Group and class of each row
[-2.46  0.89 -0.19 -1.16  2.34 -0.39 -1.50 -2.31  3.40 -6.72  1.00 -1.49
  0.40  6.49 -1.63  2.41 -1.25 -1.45 -0.29 -4.22  0.23 -0.25 -1.15 -4.22
 -2.21 -2.89  0.35 -1.30  4.26  1.71 -2.27  0.34  3.00 -4.41 -0.13  1.21
  1.52 -2.39 -3.33  2.53 -1.65 -0.49  1.86  0.48 -0.66  0.80 -0.14 -0.79
 -1.63  0.43 -2.72  2.49  2.28 -0.51 -0.22  1.89  0.77 -0.20 -0.34  1.55
  0.84 -0.22 -1.22 -0.49 -2.04  1.01 -4.59 -1.26 -0.79 -5.52 -0.43 -2.30
 -4.53 -0.65]
(56).P
[-1.86  0.73  1.67 -1.22  3.14 -0.13 -2.68 -0.42  2.32 -0.55 -0.83 -1.06
 -0.15  5.05 -1.90  2.13 -0.33  0.89 -0.80 -2.49  0.73 -0.98 -1.45 -4.58
 -1.78 -2.00  0.34 -2.06  0.46 -1.15 -0.03 -0.15  1.91 -1.75  1.00  0.25
 -1.44 -1.48 -2.44  0.72  0.53 -2.20 -1.54 -0.30 -0.44 -0.34 -0.26  0.50
 -1.95  0.58 -1.57  3.79  1.60 -1.34 -0.72  1.06  0.57  1.95  0.73  1.27
  1.43 -0.68  0.05 -0.85 -0.41  2.01 -4.03 -0.95  0.22 -1.54  0.48  1.24
 -2.57 -0.14]
(56).P
[-0.38 -0.36  0.90  1.24 -1.83  2.28 -0.38  1.07 -2.27  5.51  0.41  0.06
  0.86 -2.18  0.58  2.65  0.06  1.90  0.08  2.57  1.74  1.54  1.18  3.08
  0.30 -0.46  0.39 -1.68 -2.00 -0.87 -0.70 -0.94 -0.91  0.16  0.97  0.67
 -0.59  2.13  2.01  0.11 -1.41  0.28 -2.13 -1.01  0.74  1.21 -0.90  0.44
  0.29 -0.49 -2.12 -0.57 -3.46  3.16 -0.90 -1.14  0.89 -0.92  0.63 -0.31
 -0.90 -0.98 -0.14  0.19  2.02 -3.29 -0.43 -0.99 -0.83  4.10 -0.69  2.60
  2.83 -0.32]
(50).U
[-2.69 -0.69 -3.04  1.19 -2.14  1.42  0.27 -1.60  3.20  1.62  3.45 -1.16
  1.09  3.46 -1.13  1.32 -1.50 -2.74  0.89  0.54  2.61  1.62  2.38 -2.97
  1.27 -2.80  0.32 -3.44  3.47  0.10 -2.46  0.36  3.44 -7.40 -0.39  1.88
  1.27  3.66 -1.38  7.37 -3.27 -0.35 -1.78  1.86 -0.18  0.88 -0.27  0.07
 -1.01  0.61 -1.14 -0.07 -0.49  4.70 -1.40 -1.31 -1.84 -1.11 -0.38 -0.38
  0.31  1.10 -0.17  1.87  0.21 -1.85  1.25  0.18 -1.33 -4.20 -3.19  0.14
 -2.04 -0.19]
(52).J
[-0.28 -0.72  0.67 -0.63 -3.00  2.38  0.07 -0.12 -0.38  1.42 -0.10 -0.41
 -0.47 -3.85 -0.71 -0.64  1.53 -1.08  0.06  1.53  2.02  1.26  2.15  0.85
 -0.14 -4.20  0.51 -1.50 -2.33 -3.33 -1.53 -0.66  2.11 -2.39  0.48  0.71
 -0.19  2.31 -0.48  4.25  0.13  0.50 -2.12  0.21  0.54  0.32 -0.35  0.66
  0.10  0.59 -2.79 -2.89 -2.19  1.07 -0.95 -1.89 -0.10 -0.13  1.51 -0.96
 -0.81 -0.74  1.29  1.93  2.07 -2.86  2.54  0.42 -1.09  0.34 -0.81  3.26
  1.20  0.32]
(50).H
[ 0.27  0.97  0.87 -0.32  1.66 -0.85 -2.58 -1.10  1.59 -1.65 -0.74 -0.08
 -0.28  5.10 -2.66 -0.47 -0.74  1.73 -1.16 -4.05 -0.50 -0.96  0.00 -6.55
 -0.92 -0.79 -0.49 -1.83  1.99 -1.04 -1.00 -1.73  1.70 -2.47  1.61  0.01
 -0.81 -0.93 -2.06  0.22 -0.43 -1.12  0.07 -0.07 -0.22  0.78 -1.46 -0.84
 -0.99  0.18 -2.45  0.33  2.75 -2.14 -0.49  0.00  1.82 -0.03  0.51  0.44
  1.92  0.28 -0.18 -1.16 -2.94  1.02 -5.09 -0.01  0.39 -3.26  0.47 -1.75
 -3.33  0.48]
(56).P
[-2.36 -0.79 -0.47 -0.89 -0.01  1.35  0.07  0.43  0.53  2.72  1.89 -1.30
  0.59 -0.12  0.89  2.61 -1.24 -1.49  1.12  1.56  1.82  2.35  1.81  0.49
 -2.90 -3.47  0.49 -1.74  0.15  0.35 -1.73  0.53  1.28 -2.95 -2.16  0.79
  1.29  4.14 -1.07  3.35 -1.59  0.84  0.19  0.84 -0.66  1.58  0.98  0.30
 -1.48  0.56 -0.39  0.63 -0.82  3.76 -1.09  0.54 -1.91 -0.43  0.10  0.85
 -1.12 -1.46 -0.98  0.39  2.61 -2.43  2.76 -1.35 -1.59 -0.97 -2.26  2.84
 -0.15 -0.20]
(52).E
[-3.66  0.92  1.76 -2.00  3.37 -1.95 -1.85  0.68  2.01 -2.00 -1.93 -0.94
 -0.19  0.69  0.93  2.62 -1.37  1.27  0.24 -2.87  0.89  0.10  0.14 -3.01
 -3.85 -5.81 -0.76 -0.35 -1.90  0.40 -1.72  0.22  2.27  0.71 -2.17 -0.61
  0.49  1.78 -2.62  0.03  1.88 -0.90  1.48 -0.48 -0.24  1.50 -0.40 -2.29
 -1.97  0.81 -1.58  1.74  4.61 -0.98 -0.37  0.92 -0.65  0.83  0.96  2.08
  0.79 -0.82 -2.49 -2.40  0.03  0.26 -3.07 -0.47  0.09 -4.17  0.85  2.69
 -4.67 -0.19]
(56).Z
[-2.20  0.47  0.98 -0.90  2.00 -0.66 -1.86 -0.40  2.24  0.09 -0.61 -0.95
  0.38  3.01 -0.46  2.14 -0.95  0.59 -0.49 -1.99  2.36 -0.49  0.45 -3.85
 -1.70 -4.01  0.19 -1.95  0.25 -0.42 -1.19 -0.26  2.36 -0.78 -0.91  0.13
  0.20  1.15 -1.26  2.32 -0.90 -1.50  0.04  0.52  0.02  0.65 -0.58 -0.66
 -1.78  0.24 -1.66  0.47  3.38  0.47 -0.36  0.25 -0.72  0.60  0.38  0.57
  0.85 -0.10 -1.36 -1.14 -0.21  0.10 -2.77 -0.26 -0.04 -3.35 -0.36  1.91
 -3.25 -0.20]
(56).Z
[-2.18 -0.90 -1.23 -1.65 -1.36  1.21 -0.66 -0.20  0.51 -0.20  0.91 -0.97
 -0.06  0.37 -0.84  1.56 -0.83 -1.97 -0.11  0.59  0.12  2.76  1.98 -2.55
 -2.80 -6.32  0.61 -2.54  1.49 -0.63 -1.67  0.08  2.69 -6.14 -2.62  2.58
  0.98  3.61 -0.63  5.38 -0.09 -0.27 -0.04  1.06 -0.87  0.86  0.95  1.93
 -2.19  0.65 -0.92 -0.48 -0.01  0.95 -1.34  0.21 -2.09 -0.25 -0.23 -0.14
 -1.09 -0.76 -0.16  0.79  2.76 -2.21  3.26 -1.76 -2.15 -3.78 -2.30  1.56
 -1.66 -0.29]
(52).E
[-1.47  0.19  2.51  1.11  0.53 -0.01 -2.56  0.30  0.81  7.97 -2.52 -0.62
  0.70  1.25  0.57  2.43 -0.92  2.70 -1.09 -0.78  2.54 -0.82  2.92 -6.06
  0.01 -6.89  0.69 -4.43 -1.27 -2.84 -2.18 -1.00  3.82  3.45  0.03 -3.03
 -2.56 -0.09 -0.48  2.59 -1.35 -2.54 -3.14  0.19  0.63  1.44 -0.70 -1.95
 -1.02 -0.51 -1.85 -1.06  1.99  0.61 -0.96 -1.34 -0.01  0.90  0.47 -0.44
  1.28  0.16 -0.34 -1.80  0.58 -1.26 -2.91  0.41  0.61 -1.55 -0.52  6.35
 -3.24  0.12]
(56).Z
[-0.81 -0.12  1.92 -0.28 -1.17  1.90 -0.86  1.28 -3.45  3.17 -1.15  0.10
 -0.83 -3.40  0.14  1.67  0.24  0.96 -0.18  2.12  0.41  1.48  1.74  1.02
 -2.44 -2.87  0.37 -1.15 -2.75 -2.37 -0.46  0.01 -0.27 -0.28 -0.69  0.55
 -0.25  1.08 -1.49 -0.27  1.19  0.22 -0.70 -0.65 -0.32  0.83  0.03  1.53
 -1.04  0.85 -1.05 -1.35 -0.75 -0.43 -1.00 -1.29 -0.43  0.26  0.70  0.17
 -0.08 -1.80 -0.25 -0.55  3.76 -2.96  2.04 -1.65 -1.05  1.78 -0.20  4.39
  1.46 -0.17]
(50).U
[-2.81 -1.14 -0.08 -0.37 -1.76  1.74 -0.80 -0.97  2.27  3.91  1.49 -1.36
  0.81  0.95 -0.33  2.94 -0.47 -0.91  0.87  1.02  3.31  2.47  2.06 -2.16
 -0.04 -7.63  0.60 -4.45  0.71 -0.93 -2.42  0.79  4.25 -3.82 -0.76  1.24
 -0.38  5.04 -0.99  6.35 -2.53 -1.01 -1.95  1.25 -0.63  0.84  0.34  0.30
 -1.46  0.84 -2.29 -0.37 -1.43  2.94 -0.76 -1.20 -1.73  1.03  0.25 -0.39
 -0.10  0.08  0.17  1.50  2.46 -2.15  1.72 -1.16 -1.66 -2.57 -2.86  4.80
 -2.13 -1.05]
(52).E
[-0.40 -0.27  0.87 -0.49 -2.52  2.23 -0.46  0.80 -2.99  1.74  0.48 -0.28
 -0.75 -1.47 -1.25  0.55  0.68 -0.17 -0.46  1.35 -0.40  1.73  1.40  0.35
 -1.49 -1.73  0.77 -2.26 -0.40 -2.71 -0.37 -0.69  0.79 -3.99  1.24  1.32
 -0.57  1.44 -1.21  2.10  0.88 -0.71 -0.99  0.35  0.09  0.56  0.08  2.22
 -0.36 -0.07 -1.91 -2.08 -3.39  0.78 -0.90 -0.70  0.47 -0.66  0.09 -0.81
 -0.70 -1.05  0.80  1.35  2.84 -2.31  2.13 -1.64 -1.59  1.17 -0.21  2.52
  2.65  0.25]
(50).U
[ 0.60 -1.00 -1.38  0.97 -2.76  2.39 -0.57  1.21 -1.33  7.90  2.01  0.28
  0.15 -1.13 -0.45  1.02 -0.74 -0.06  0.64  3.03  1.95  1.49  2.34  0.69
  2.08 -0.06  0.87 -2.71 -0.56 -2.22 -0.29 -0.24 -0.41 -3.35  0.86  0.86
 -0.58  1.00  1.21  1.91 -1.23 -0.02 -2.37  0.66  0.53  0.92 -1.37  0.36
  0.22  0.54  0.02 -1.64 -2.89  4.22 -1.75 -2.05 -0.55 -0.90 -0.45 -0.75
 -1.00  0.09  0.60  0.31  1.20 -2.86  2.10 -0.44 -0.77  2.53 -1.10  1.08
  2.87 -0.30]
(50).H
